Below is a small trained network, with its code and all its weights. Each question gives an input and a target symbol and asks what happens when units are switched off, that is, made to give their printed mean instead of their output.

import numpy as np


def w(rows, s, z=0):
    codes = np.array(rows[::2]) - 128.0
    scale = np.full(codes.shape[1], s)
    scale[-1] = z or s
    return codes * scale


def f(y):
    return np.maximum(y, 0)


def softmax(a):
    e = np.exp(a - a.max(-1, keepdims=True))
    return e / e.sum(-1, keepdims=True)


def log_softmax(a):
    a = a - a.max(-1, keepdims=True)
    return a - np.log(np.exp(a).sum(-1, keepdims=True))


def net(x, mask):
    ids = ['αβγεζησφψω'.index(c) for c in x.split()]
    T = len(ids)
    res = E[ids] + P[:T]
    r = res
    for j in range(3):
        rows = slice(2 * j, 2 * j + 2)
        q, k, v = (r @ M[0][rows].T for M in (Q, K, V))
        z = softmax(np.where(np.tri(T) > 0, q @ k.T / 2**0.5, -1e9)) @ v
        o = O[0][rows]
        res = res + np.where(mask[j], z, o[:, -1]) @ o[:, :-1]
    y = f(res @ A[0][:, :-1].T + A[0][:, -1])
    res = res + np.where(mask[3:15], y, B[0][:, -1]) @ B[0][:, :-1]
    return log_softmax(res[-1] @ U[:, :-1].T + U[:, -1])


Q, K, V, O, A, B = {}, {}, {}, {}, {}, {}
E = w([
[166,74,117,155,127,216,100,161,140,138],'α',
[217,58,178,208,71,176,136,132,121,171],'β',
[100,46,159,147,93,202,115,131,192,172],'γ',
[99,82,238,221,107,125,109,150,24,138],'ε',
[29,126,180,210,155,132,153,113,127,169],'ζ',
[75,8,161,96,229,196,189,115,131,107],'η',
[69,158,124,143,100,106,189,203,117,86],'σ',
[70,103,71,90,51,78,86,66,165,16],'φ',
[106,88,76,179,98,115,234,130,168,183],'ψ',
[149,121,178,86,71,129,148,78,128,220],'ω',
],0.019)
P = w([
[198,210,200,223,97,241,157,219,159,81],'0',
[108,168,216,168,112,225,186,156,141,155],'1',
[80,114,196,120,128,202,172,122,125,157],'2',
[85,81,190,101,104,147,146,125,107,130],'3',
[80,59,189,84,82,91,137,114,77,121],'4',
[85,40,174,58,47,53,118,110,41,113],'5',
[74,4,158,47,40,1,119,108,28,81],'6',
],0.0092)
Q[0] = w([
[1,44,191,123,53,180,196,156,137,138],'head 1',
[123,192,96,146,188,99,99,177,169,134],'head 1',
[153,218,114,128,149,135,83,130,119,101],'head 2',
[144,196,22,109,209,103,130,40,129,95],'head 2',
[169,213,2,123,157,86,149,101,133,146],'head 3',
[71,155,131,151,164,118,166,167,66,133],'head 3',
],0.011)
K[0] = w([
[113,134,128,66,112,53,80,48,130,109],'head 1',
[155,143,177,136,155,155,143,151,118,162],'head 1',
[128,113,112,189,146,172,110,130,190,130],'head 2',
[114,182,151,176,127,188,99,129,119,132],'head 2',
[157,127,174,151,144,246,140,192,154,145],'head 3',
[159,153,86,99,115,145,162,124,157,138],'head 3',
],0.014)
V[0] = w([
[191,167,108,70,161,116,150,114,76,145],'head 1',
[197,138,154,65,91,74,115,26,113,153],'head 1',
[145,123,136,54,173,125,198,115,126,21],'head 2',
[103,110,61,200,148,115,254,202,116,112],'head 2',
[97,182,27,86,71,73,227,121,170,115],'head 3',
[66,214,180,98,230,67,118,180,48,96],'head 3',
],0.0076)
O[0] = w([
[97,175,127,162,160,231,134,132,122,134,40],'head 1',
[167,221,210,136,173,177,190,135,156,158,152],'head 1',
[117,254,79,94,107,137,56,4,209,140,90],'head 2',
[126,124,100,128,94,183,133,74,60,164,124],'head 2',
[141,84,69,78,147,216,223,133,129,235,95],'head 3',
[36,99,201,154,6,230,72,144,123,114,2],'head 3',
],0.0085,0.0092)
A[0] = w([
[135,208,70,157,141,97,113,129,167,124,94],'neuron 1',
[129,200,180,122,157,191,162,165,141,156,2],'neuron 2',
[170,148,132,108,193,72,188,129,93,82,133],'neuron 3',
[211,195,58,218,161,180,89,179,100,73,40],'neuron 4',
[61,149,95,62,156,152,134,94,73,60,123],'neuron 5',
[113,188,155,129,137,119,60,86,170,1,125],'neuron 6',
[140,195,123,102,140,183,137,68,175,183,108],'neuron 7',
[124,144,164,112,62,223,139,108,101,174,123],'neuron 8',
[97,132,59,163,115,75,103,183,195,133,101],'neuron 9',
[28,199,94,152,123,117,65,80,131,118,123],'neuron 10',
[121,191,156,145,64,85,135,104,19,121,128],'neuron 11',
[108,136,161,194,109,131,133,164,205,73,146],'neuron 12',
],0.0082,0.0083)
B[0] = w([
[35,150,216,145,112,171,167,132,185,177,131],'neuron 1',
[73,86,85,145,132,112,101,88,85,116,171],'neuron 2',
[141,131,113,156,100,172,103,145,155,140,250],'neuron 3',
[110,252,41,177,28,131,125,120,80,104,133],'neuron 4',
[175,128,128,154,92,146,108,151,165,174,153],'neuron 5',
[194,176,172,71,181,82,121,118,90,161,173],'neuron 6',
[109,156,134,111,102,158,171,137,127,58,163],'neuron 7',
[180,181,156,119,140,102,90,183,143,143,161],'neuron 8',
[124,183,160,86,160,148,109,142,116,115,155],'neuron 9',
[104,121,133,187,131,97,117,163,169,123,154],'neuron 10',
[178,94,106,89,124,160,132,126,178,145,161],'neuron 11',
[142,139,134,111,136,195,188,65,79,118,183],'neuron 12',
],0.011,0.013)
U = w([
[113,123,122,84,127,133,127,173,89,110,184],'α',
[160,103,139,146,82,123,153,124,161,103,3],'β',
[155,51,118,86,160,68,137,254,166,50,114],'γ',
[146,92,169,61,108,139,147,137,89,90,54],'ε',
[73,51,168,144,51,121,152,114,132,77,140],'ζ',
[134,104,145,151,147,105,85,45,165,162,140],'η',
[117,80,150,107,71,182,84,165,169,159,114],'σ',
[138,106,136,82,103,140,160,128,167,101,60],'φ',
[137,55,91,65,109,140,144,99,119,153,188],'ψ',
[146,185,218,123,178,190,212,210,180,137,211],'ω',
],0.0067,0.0039)

Each question gives the input, a string of symbols that net reads in full, and the target symbol t.
The units are the heads (2 rows each of Q, K, V and O) and the neurons (one row each of A and B). Each row of codes is followed by its name. A weight is (code - 128) times the scale printed after its matrix; where a second scale follows, it is the last column's (O, A, B and U).
mask holds one flag per unit, heads first, then neurons. A switched-off unit (its flag False) gives its mean, the last column of its rows in O or B, instead of its output. The means were averaged over made-up inputs and are rounded, as every weight is.
A unit's drop is (log p(t) with every unit on - log p(t) with that unit switched off) / (log p(t) with every unit on - log p(t) with every unit switched off).
The circuit of an input: a set's keep is (log p(t) with only the set's units on - log p(t) with every unit switched off) / (log p(t) with every unit on - log p(t) with every unit switched off). Starting from the 12 units with the biggest drops (on a tie, the unit counted first), units are removed one at a time, each time the one whose removal leaves the highest keep (on an exact tie, the one counted first), for as long as the keep stays at least 0.8.
units of the circuit, in order: the units of the circuit, biggest drop first
k most important neurons: the k neurons with the biggest drops, biggest first
drop when u is switched off: that unit's drop, to one decimal
input ψ ω η α, target ω: 3 most important neurons -> neuron 1; neuron 7; neuron 2
input γ ψ γ γ γ β γ, target γ: units of the circuit, in order -> head 3; head 2
input β ψ ω η, target ω: most important neuron -> neuron 3
input ω ψ γ α, target ψ: units of the circuit, in order -> head 3; head 2
input γ ψ γ η, target ψ: units of the circuit, in order -> head 3; head 1
input η ω ε α, target ω: 3 most important neurons -> neuron 6; neuron 2; neuron 12
input ω γ γ σ β, target σ: units of the circuit, in order -> head 3; neuron 8; head 1
input γ γ β η β γ, target η: units of the circuit, in order -> head 2; head 3
input η γ γ ε, target ε: units of the circuit, in order -> neuron 6; head 3; neuron 12
input ω γ ω σ σ β η, target σ: units of the circuit, in order -> head 3; head 2; neuron 5
input σ σ α γ γ, target γ: units of the circuit, in order -> head 1; head 2; head 3
input γ α β, target γ: units of the circuit, in order -> head 2; head 3
input γ γ γ α, target γ: units of the circuit, in order -> head 1; head 3
input ω γ η ω, target ω: units of the circuit, in order -> head 1
input ω γ η ω γ σ ζ, target σ: units of the circuit, in order -> head 3; head 2; neuron 8
input η γ β ε γ, target ε: units of the circuit, in order -> head 3; neuron 6; neuron 12
input ω γ γ ε, target ε: drop when head 3 is switched off -> 1.5
input ζ ω α σ η ψ α, target ψ: drop when head 2 is switched off -> 0.2
input η γ η ψ, target ψ: drop when head 2 is switched off -> 0.5
input η γ ζ γ γ, target ζ: most important neuron -> neuron 6
